Each row of numbers stands for one thing and depends on some of the facts below. Use the named rows to name the rest.

How the things are related:
α: points at; Δ: hangs directly under; ζ: uses; ω: belongs to class
q879 α:q379 Δ:q466 ω:notrek
q249 α:q53 ζ:q744
q492 Δ:q509
q327 α:q610 Δ:q816 ω:grustos
q763 Δ:q379 ω:grustos
q574 α:q562 Δ:q375 ω:notrek
q481 α:q821 Δ:q249 ω:notrek
q61 α:q36 Δ:q347
q292 Δ:q210 ω:notrek
q357 α:q879 Δ:q247
q24 α:q347 Δ:q738 ω:grustos
q738 α:q89 Δ:q249 ζ:q482 q744
q487 α:q804 Δ:q140 ζ:q66 q572 q940 q664 ω:grustos
q3 Δ:q868
q856 α:q401 Δ:q13 ω:notrek
q664 α:q482 Δ:q170 ζ:q185 q744 ω:grustos
q105 α:q729 Δ:q932 ζ:q464 ω:notrek
q401 α:q713 Δ:q738 ω:grustos
q351 α:q716 Δ:q140 ζ:q716 q572 q173 ω:notrek
q931 α:q127 Δ:q249
q933 α:q494 Δ:q347 ω:notrek
q49 Δ:q52 ω:notrek
q767 Δ:q3 ω:grustos
q498 α:q66 Δ:q317 ω:notrek
q521 α:q621 Δ:q230 ω:notrek
q460 α:q931 Δ:q52 ω:notrek
q839 Δ:q940 ω:grustos
q252 α:q333 Δ:q66 ζ:q848
q716 α:q193 Δ:q509 ζ:q572 ω:notrek
q185 Δ:q379 ζ:q66 q322 ω:notrek
q210 Δ:q66 ζ:q848
q52 α:q957 Δ:q529
q951 α:q850 Δ:q940 ω:grustos
q466 α:q367
q729 α:q808 Δ:q252 ω:notrek
q64 α:q424 Δ:q322 ζ:q856 q646 ω:notrek
q330 α:q656 Δ:q249 ω:notrek
q672 Δ:q220 ζ:q848 ω:grustos
q740 α:q230 Δ:q170 ω:notrek
q910 Δ:q940 ζ:q744 ω:grustos
q367 α:q552 Δ:q375
q97 α:q943 Δ:q28 ζ:q966 ω:notrek
q331 Δ:q492 ζ:q720 ω:grustos
q379 α:q786
q530 Δ:q357 ω:grustos
q200 α:q27 Δ:q220 ζ:q291 q64 ω:notrek
q976 α:q244 Δ:q572 ω:notrek
q28 α:q24 Δ:q509
q993 α:q868 Δ:q708 ζ:q686 q664 ω:grustos
q322 α:q708 Δ:q816
q932 α:q481 Δ:q379
q44 α:q177 Δ:q940 ζ:q291 ω:grustos
q836 Δ:q509 ω:notrek
q772 Δ:q27
q464 Δ:q252 ζ:q66 q848 ω:notrek
q287 α:q292 Δ:q66 ω:notrek
q157 α:q13 Δ:q108 ω:notrek
q89 Δ:q379 ω:grustos
q489 α:q192 Δ:q247 ω:notrek
q848 α:q103
q375 α:q993
q964 α:q220 Δ:q170 ω:grustos
q708 α:q437 Δ:q375
q247 α:q686 ζ:q848 q720
q66 ζ:q848
q103 α:q726 Δ:q140 ζ:q646 q720 ω:notrek
q127 α:q544 Δ:q720 ω:grustos
q734 Δ:q772 ζ:q738 q720 ω:notrek
q465 Δ:q572 ω:notrek
q744 α:q530 Δ:q249 ω:grustos
q870 α:q738 Δ:q247 ζ:q464 ω:grustos
q825 α:q375 Δ:q932 ω:notrek
q562 α:q767 Δ:q347 ω:grustos
q686 α:q49 Δ:q27 ζ:q3 ω:grustos
q544 α:q247 Δ:q931 ω:grustos
q486 α:q904 Δ:q357 ω:grustos
q509 α:q586
q177 Δ:q322 ω:notrek
q355 α:q928 Δ:q170 ω:grustos
q720 Δ:q39 ζ:q572
q236 α:q241 Δ:q108 ω:notrek
q494 α:q357 Δ:q708 ω:notrek
q13 α:q910 Δ:q466
q726 α:q351 Δ:q28 ω:notrek
q610 α:q572 Δ:q786 ω:notrek
q220 Δ:q868 ζ:q322 q105
q877 α:q951 Δ:q247
q928 α:q466 Δ:q868 ζ:q464 ω:notrek
q629 Δ:q904 ω:grustos
q193 Δ:q379 ω:grustos
q966 α:q237 Δ:q252 ω:grustos
q529 α:q200
q482 α:q936 Δ:q247 ζ:q66 q672
q850 Δ:q140 ω:grustos
q108 α:q281 Δ:q868
q890 α:q932 Δ:q482 ω:grustos
q904 α:q498 Δ:q848
q237 α:q918 Δ:q572 ω:notrek
q918 α:q327 Δ:q848 ω:notrek
q111 α:q330 Δ:q529 ω:grustos
q940 α:q44 Δ:q317
q512 Δ:q347 ζ:q716 q322 ω:grustos
q572 Δ:q816
q821 α:q331 Δ:q482 ω:notrek
q347 ζ:q464 q64
q281 Δ:q940 ω:grustos
q168 Δ:q437 ζ:q185 ω:notrek
q691 Δ:q623 ζ:q572 q848 q103 ω:notrek
q935 α:q464 Δ:q317 ω:grustos
q656 α:q108 Δ:q52 ω:notrek
q241 Δ:q220 ω:notrek
q552 α:q173 Δ:q509
q868 α:q39
q621 α:q976 Δ:q437 ζ:q66 q252 q572 ω:notrek
q808 Δ:q466 ω:notrek
q170 α:q816 Δ:q868
q804 α:q825 Δ:q848 ω:notrek
q924 α:q664 Δ:q28 ω:notrek
q900 Δ:q738 ω:grustos
q518 α:q355 Δ:q738 ω:grustos
q792 Δ:q877 ω:grustos
q140 Δ:q848 ζ:q716 q464 q512
q36 α:q489 Δ:q932 ω:notrek
q173 α:q509 Δ:q249 ζ:q66 ω:grustos
q317 α:q574
q447 α:q933 Δ:q252 ω:notrek
q383 α:q964 Δ:q482 ω:notrek
q816 α:q322
q424 Δ:q437 ω:notrek
q805 α:q287 Δ:q466 ω:grustos
q39 α:q157
q943 α:q720 Δ:q738 ω:grustos
q957 α:q792 Δ:q482 ω:notrek
q82 Δ:q3 ω:notrek
q936 Δ:q347 ζ:q140 ω:notrek
q333 α:q28 Δ:q466 ω:notrek
q258 α:q629 Δ:q816 ω:notrek
q53 α:q105 Δ:q623 ω:grustos
q713 α:q836 Δ:q61 ω:notrek
q891 α:q518 Δ:q13 ω:notrek
q786 α:q3 Δ:q816
q646 α:q521 Δ:q720 ω:notrek
q192 Δ:q931 ω:grustos
q586 α:q52 Δ:q170 ω:notrek
q230 Δ:q27
q291 α:q252 Δ:q931 ω:grustos
q244 Δ:q140 ω:notrek

Known rows:
q993: [  0.6  38.3  35.0 -43.6  30.5 -12.3   1.5  23.3  21.2  10.7  42.6  31.8
 -37.5   6.0 -12.5  17.0   4.9  36.6  33.5 -16.5  32.3   6.1  -5.6  15.9
  33.1  40.6  -1.3  -0.5]
q816: [ 11.4  -5.9  -8.5 -17.8   4.6   2.3   1.8  -6.3   5.0  -7.7  -5.8   9.4
  -5.5   0.8   9.6 -16.9  -1.0   6.0 -23.1  24.9   0.7   5.1 -15.9   8.4
   1.1  -6.0  -7.5  -4.5]
q933: [ 10.3 -21.2  -5.8  -4.6  -1.0  -9.2  -6.7  -8.1 -28.2  -7.7  -2.3   4.7
   4.0  -9.4   2.1  -1.3   3.3  13.7 -25.6  10.6  -6.0  -4.2  -7.2  -8.3
 -10.0  14.8  26.0 -17.2]
q465: [-12.1  18.9   6.9  28.7   2.1  18.7  -9.3  -4.6  -7.2   3.8  -3.4 -31.8
   2.5   3.0 -12.2 -12.5  -9.3 -16.2   7.6 -12.4  -3.2  -7.8  11.7  -2.3
 -12.1   0.4  10.1 -21.8]
q437: [ -8.0  20.8  -3.7  10.1   7.7  31.2   5.9  -2.3  18.9  -7.1  -5.8 -23.6
  13.7  -5.5  -9.7 -29.5  -4.9 -24.3  12.5  -1.0  -5.8   2.7   3.1   2.5
 -15.0 -18.9 -13.0  -5.2]
q27: [ -7.7  21.6  -4.3   9.9   6.9  30.2   6.1  -3.1  18.5  -6.6  -5.4 -23.7
  12.3  -6.1 -10.7 -30.2  -5.0 -25.1  10.5  -0.5  -5.3   2.3   4.1   3.7
 -13.7 -18.0 -14.6  -5.5]
q821: [  0.1 -24.4  16.8  -9.2  -5.7  -4.9 -15.4  -4.0 -24.0   2.3  16.6   0.4
   3.6 -18.0  -7.1   0.5  11.4   6.3 -20.1   9.6   4.6  -5.6  18.3  -9.4
   7.8  -6.4  -0.7 -19.2]
q252: [  1.3 -23.2 -21.0  -1.3   9.6 -20.2  15.7  22.2  26.9  -8.4   1.1  14.4
   3.3  -8.8  38.6   7.0  12.0   8.9   4.7  -4.6   0.5   3.1 -26.0  13.6
  -0.9 -14.9 -18.3  19.8]
q331: [-28.2  20.5   7.2  25.0  10.4  -8.4   4.7  19.7  22.6  -3.7  -5.9  -8.4
  21.0   0.2   1.8   8.5  -6.0   0.5  50.5 -28.3  -5.3  -9.7  14.5  -6.2
 -21.7  -2.2  -7.8  20.7]
q856: [ 15.1 -15.0 -23.9  13.6 -16.9 -23.4   7.8  36.8  -1.4  13.0  17.2  -3.9
  10.0  23.9  27.4   3.1  -0.2  22.2 -12.0  11.6   0.2  -6.1  31.3  -4.7
   0.1  28.4   4.8  15.1]
q53: [ -0.1  -4.4   4.3 -14.0  -4.8  -6.3  -1.3 -15.4 -15.9  -3.5  -9.7  20.0
 -15.7   1.4  -9.3   2.5   0.2  22.0 -11.4  12.8   3.3  -8.5   0.2  -4.5
  -0.7   4.7   5.4   5.3]
q464: [-24.5   0.7 -18.0  47.1  -1.4  -3.6   7.1  27.9  13.9   6.6   1.8 -35.4
   6.8  -7.9  19.0  11.7  10.5 -16.1  34.2 -45.0  -2.1 -11.9   4.4   1.5
 -10.8 -11.9  -2.5   7.8]
q935: [ -4.1   1.8   6.4  -7.2  -5.0  -2.6  -3.2 -15.7 -13.2  -1.5 -12.0  13.8
 -13.7   4.1 -11.1  -0.5  -1.7  16.3  -6.8  11.4   5.2  -9.5   2.9  -3.9
  -0.2   4.2   3.3   2.8]
q805: [ -0.1  -0.8   5.8 -11.3  -5.7  -4.9  -1.8 -15.8 -13.7  -2.2 -10.5  17.7
 -15.2   3.4 -10.0   1.8  -0.1  18.2  -8.7  11.5   4.0  -8.1   3.4  -2.5
   0.0   3.0   4.0   4.4]
q173: [ -6.6 -14.0   7.0  -0.9 -26.9 -24.1  -6.3   4.6   2.2  14.4 -36.3   2.5
   4.8  14.8  13.4  56.2  -6.6 -20.7  23.6  -7.2   6.2  16.5 -11.9  15.8
  30.5 -19.6 -35.1  41.9]
q193: [-22.3  26.4   6.8  16.9  -0.8  18.6   0.0 -12.6  -2.5  -2.6 -15.0 -16.1
   1.3  -1.3 -25.8 -13.1  -4.8  -6.6  22.0 -11.4  -2.4 -14.2  17.4  -9.2
 -18.7  -6.6   3.1   1.5]
q879: [  9.7 -28.4 -13.9  -4.5   0.5 -14.7  -5.8  -7.7 -33.7 -16.5  -7.6   6.3
  14.7 -16.1   1.3  -5.6   7.7  20.4 -27.4  10.3 -10.5  -7.4 -10.7 -14.8
 -23.0  19.2  37.2 -16.4]
q241: [ -4.1  21.3   1.2  23.0  -0.5  23.3  -2.0 -18.4   6.7   8.5  15.0 -16.8
   5.4   2.4 -20.7  -5.8  -4.6 -34.9   3.5 -23.3 -15.7  -2.6  14.3 -17.3
  -7.6  -8.3  19.3 -11.4]
q910: [-26.3  45.3  14.3  -8.4  17.7  -6.3 -19.5  17.1  15.4  -1.6   0.2 -19.0
  21.8  -0.6 -24.6   3.1  -2.2  -8.6  53.6 -33.7  13.0  -1.0  -0.1  -1.3
  -5.4  14.8  11.9  10.8]
q244: [-13.6  21.9   4.9  34.6   3.1  16.9 -11.9  -5.3  -4.7   2.9  -9.3 -34.3
   1.3   7.5 -10.4 -13.3 -11.5 -13.7   9.9 -12.7  -2.1 -10.9   6.6  -0.5
 -14.8   4.9  14.2 -22.3]

Which thing is each row?
No name comes twice in this set of rows, the named rows included.
[ -5.4 -24.3 -23.5  14.2  -4.3 -25.1   4.1  22.2  -0.3   4.2   6.5  -4.3
  -6.9  -8.1  30.2  22.1  16.8   8.5   0.0 -22.6   3.8  -6.1 -14.6   6.1
   4.4  -0.1   4.4  10.0]  q716
[ 12.3  -9.5  -8.6 -18.4   5.2   3.0   3.5  -7.5   4.3 -10.2  -2.8  12.1
  -2.6  -3.0   7.4 -18.3   1.7   5.8 -21.2  23.7  -0.4   5.4 -15.2   7.6
  -1.4  -3.6  -6.3  -3.9]  q28
[  5.2  -6.0   6.3   3.2  -1.9  -2.4 -10.2  -5.9 -17.0   4.0   0.8  -2.9
  -9.6   5.3   0.8   1.2  -3.9   6.3 -20.2   7.8   2.8  -2.6  -1.4   1.1
   4.3   9.6  10.9 -18.8]  q258
[ 13.1   3.5  19.2  -0.1   6.8  10.4   9.1   3.1  -5.2  15.5  34.1  13.7
 -48.5   8.5  -0.3   1.6   2.0  27.1 -13.2   2.2  15.9  -3.5   6.9  11.6
  26.3  23.2   1.0 -28.4]  q825
[-18.2  18.8  14.6  20.1  19.3 -11.9  -9.9  28.0  20.1   1.0  10.2 -23.9
  36.0  -2.0   4.3  13.7  -9.3 -14.3  45.7 -33.7  -4.7   6.7   4.5  -3.4
  -9.5  10.6   4.6  -3.2]  q734
[-13.3   6.8  23.3  -7.8  24.5 -38.4 -10.5  14.0  20.2  -5.3  -2.9  29.6
  -0.3   8.2  16.0  30.3  -7.5  30.1  35.3 -13.6   9.8  -3.4 -23.5   7.3
   4.2  18.1   2.5  12.6]  q487
[  7.9 -11.0   8.8  -0.5  -6.4  -4.8 -11.9  -8.8 -17.9   6.0  -0.8  -2.1
  -7.1   6.6   0.3   6.1  -3.6   3.4 -21.6  11.6   1.8   0.3  -1.6   1.6
  10.2   5.0   8.9 -14.6]  q891
[ 27.6 -16.0 -13.3 -23.4  -2.4  16.7  27.5   1.4 -11.4 -14.3 -13.0  12.0
   2.0 -10.4  -2.1  -6.7   0.7   3.8  -8.9  23.3  -5.8  20.6 -14.1   9.3
  -0.7  12.2  -9.4  -2.9]  q931
[ 13.7 -17.7 -34.5  12.9 -19.4 -24.9  12.0  41.4  -1.1  14.5  17.9  -9.3
   4.8  19.3  30.8   5.2   7.1  20.4 -10.6   3.3   2.1  -6.3  26.2  -3.2
   1.7  24.8   4.0  22.3]  q646
[ 13.1 -12.9  -4.5 -17.3 -10.5   4.8  22.5  -8.1 -33.6 -11.6 -21.6  20.7
  -7.1  -8.6 -18.8   9.0   1.8  23.6  -0.5  12.3  -3.9   3.8  -0.4  -3.7
  -7.3  24.0   9.7   5.2]  q544
[-22.3  30.3   5.1  20.2   0.6  17.0  -4.5 -13.2  -0.6  -2.0 -19.5 -17.6
  -2.4   5.4 -20.6 -14.7 -10.3  -4.5  20.3 -10.3  -1.6 -16.1  11.8  -5.9
 -18.3  -4.5   4.7   1.5]  q629
[ -8.1 -14.4  18.1 -19.9  -7.9  -6.8  -9.7 -11.7 -21.3  -2.6   3.1  17.6
  -3.5 -16.2 -16.2   0.1  12.1  15.5  -9.8  12.5   8.8 -12.1  21.0 -11.8
   3.9 -14.3  -8.4   4.1]  q890
[-20.6   8.1  -2.0  26.3  20.4   2.8  13.8  22.0  44.6  -9.5  -1.3 -12.5
  22.5  -9.7  21.6  -2.9  -2.5 -18.1  42.5 -25.1  -8.7   2.6  -8.2   7.2
 -16.1 -26.4 -25.8  11.0]  q210
[-19.0  10.4 -58.8  27.9  -8.4   7.1  19.7  35.4  30.6   2.3  -4.0 -46.1
   2.3  -8.9  24.2 -18.8  22.3 -23.7  24.7 -36.1   6.8  -8.7  -7.8  14.3
 -12.3 -27.6 -15.4  33.7]  q572
[  6.1   2.7   8.4  -1.0  -3.2 -24.6  -0.2  17.6   4.5   1.9   2.4  22.7
  16.0  31.2   8.5   0.6 -18.1  38.0   4.8  26.3  -1.8  -9.8  34.0 -12.6
 -10.3  32.2   0.2  20.1]  q44

Now the same things, written a new way:
Some things and their rows:
q816: [ 1.0 -8.1 -8.8 -2.0 -3.1  0.8  7.3 -5.7  1.1  5.8 -2.5  2.0  4.4  0.6]
q36: [ 3.6  4.4  0.2 -4.6  0.6  0.5  4.6  0.2 -0.2  0.9 11.4 -0.4 -3.4  1.5]
q932: [-1.3 -8.5 -7.1 -1.7 -2.2  3.2  6.8 -4.4  1.3  4.4 -3.3  2.2  1.1  1.2]
q61: [ -2.5 -17.4  -5.9  -2.5   0.3  -1.3  -3.9 -10.6   0.3   4.8  -4.4   1.8
  -2.6   5.5]
q347: [  0.7   1.3 -10.4  -3.9  -3.8  -5.1 -17.8  20.5   6.1   2.5 -26.8   7.9
   3.2 -12.4]
q936: [ 2.0 13.2 -0.4 -3.4 -0.7 -2.5  4.1 12.8  3.9 -2.8 -0.6  1.7  0.2 -7.1]
q512: [ -2.8  -0.5   3.0  -5.7  -0.6 -10.4  -8.9   9.6   2.5 -10.0 -13.2  -5.8
   4.4  -4.7]
q64: [  1.4  -4.0   0.5  -8.3   3.5 -11.1 -15.2   0.1   2.0  -1.9   4.1  -1.4
  -0.3   2.8]
q646: [ 1.4 -5.2  1.6 -6.3  3.6 -4.5 -4.0 -6.6 -0.3 -0.3  8.8 -1.6 -5.8  7.2]
q740: [-9.3 -0.3  7.3 -6.9  8.2  0.5 -2.4 -8.6 -5.6  0.5  1.9  2.7 -5.1  7.2]
q351: [ -0.6   9.8   1.7  -3.5   2.8 -11.7  12.1  -0.9   8.7  -9.6   2.7  -8.0
  13.7  -0.7]
q943: [ 19.1   3.8   7.4   4.0  -2.7  -0.5   3.1  -0.6  -1.6  -0.9  -4.4  -2.6
 -10.1  -2.6]
q792: [-28.3  -1.7  22.2  12.6 -17.4   7.1 -29.7   2.3  -1.2  -8.1  19.8  15.1
  10.0  -4.6]
q192: [17.1 11.4  5.0  5.2 -5.0  3.8 15.3  5.6 -0.9 -1.3 -3.9 -1.6 -6.2 -6.7]
q509: [-26.2 -17.5  12.1  10.1 -11.8  -5.3 -27.1 -12.2   0.9   1.2  13.7  16.4
  12.5  -5.5]
q821: [ -5.4  -0.9  -2.1   0.0   1.0   8.5   0.2   5.5   0.9  -3.2  11.1   0.2
 -11.6   3.3]
q656: [ 2.7  4.3  0.0 -3.7  0.6  1.0  4.8 -0.1 -0.3  0.9  9.8  0.1 -3.7  1.7]
q168: [-0.2  5.2  2.3 -3.6  2.4 -6.0 -5.8  5.3  3.1 -3.1  2.1 -0.7  0.4 -1.8]
q127: [ 5.9  0.4  1.2 -4.2 -2.2  3.9  2.8  1.1 -4.7 -0.4  0.2 -3.9 -1.5  2.7]
q193: [ 6.0 10.5  0.7 -0.9 -5.6  8.5 14.5  8.2 -3.7 -0.9  2.2 -3.2  1.7 -3.9]

Name these rows:
No name comes twice in this set of rows, the named rows included.
[ 0.9 -4.2 -8.9 -1.1 -2.4  5.4 12.7 -2.7  1.8  4.4 -4.6  1.9  1.1  0.2]  q379
[-24.2 -14.3   6.3   2.5  11.6 -28.9 -48.1  21.1  -9.7  -0.9  -4.4   0.1
  -8.3 -27.9]  q928
[ 7.1 10.6  0.5 -3.8 -6.4  4.4 13.7  6.2 -4.5  1.0  5.4 -4.3  7.2 -3.5]  q850
[  6.5   0.8 -13.2  -3.1  -2.3   9.5  21.9   0.0   2.9   5.1  -9.6   1.1
  -0.1   1.1]  q13
[ -2.5  -8.1  -8.3 -13.0  -2.3 -20.6 -27.8  14.7   7.7   0.5 -23.6   3.6
  12.0 -11.0]  q140
[-13.6 -10.2 -10.5  15.3   3.7   8.4 -25.1  10.3   9.2  -4.5 -15.1   1.3
  -0.7   3.8]  q482
[ 6.6 15.0 -2.1 -5.6 -3.3  2.2 16.5  5.3  0.0  2.6 13.8 -0.5  4.8 -4.0]  q244
[ 13.6  -6.6   8.2  -2.0   0.2  -7.5  -7.7  -3.4  -0.8  -4.5  -6.8  -4.6
 -10.5   0.9]  q744
[-7.1 -1.5  5.5 -6.8  6.9 -0.4 -1.7 -8.4 -4.7  0.7  2.5  2.4 -5.8  7.1]  q236
[-21.8 -26.8  -0.5  13.8   1.0 -12.7  -6.7  -3.8  -7.5   3.6  14.5  -3.0
  -2.0 -19.1]  q466
[-11.5   8.1  -4.7   1.1   0.8  12.6  29.3  -1.5  -2.1   3.3 -19.1   8.5
   3.6  -4.0]  q3
[-32.9  -8.2  21.9   9.9 -11.4   3.4 -39.6  -3.4   2.7  -7.7  29.3  17.8
   2.9   1.0]  q957
[ 0.7 13.7  2.0  6.1 -2.5  1.9 22.1  3.5  3.3 -9.1 -4.3 -8.1 12.5 -3.0]  q331
[ 10.1  18.0  -4.7  -5.3  -4.3   5.2  20.7  16.1   2.0  -5.4 -11.2  -6.4
   5.5  -6.0]  q910
[-11.7   4.0   8.4  -5.5   4.8  -4.7  -3.0   4.3  -2.4  -9.2 -22.0  -2.2
   4.4  -1.8]  q664

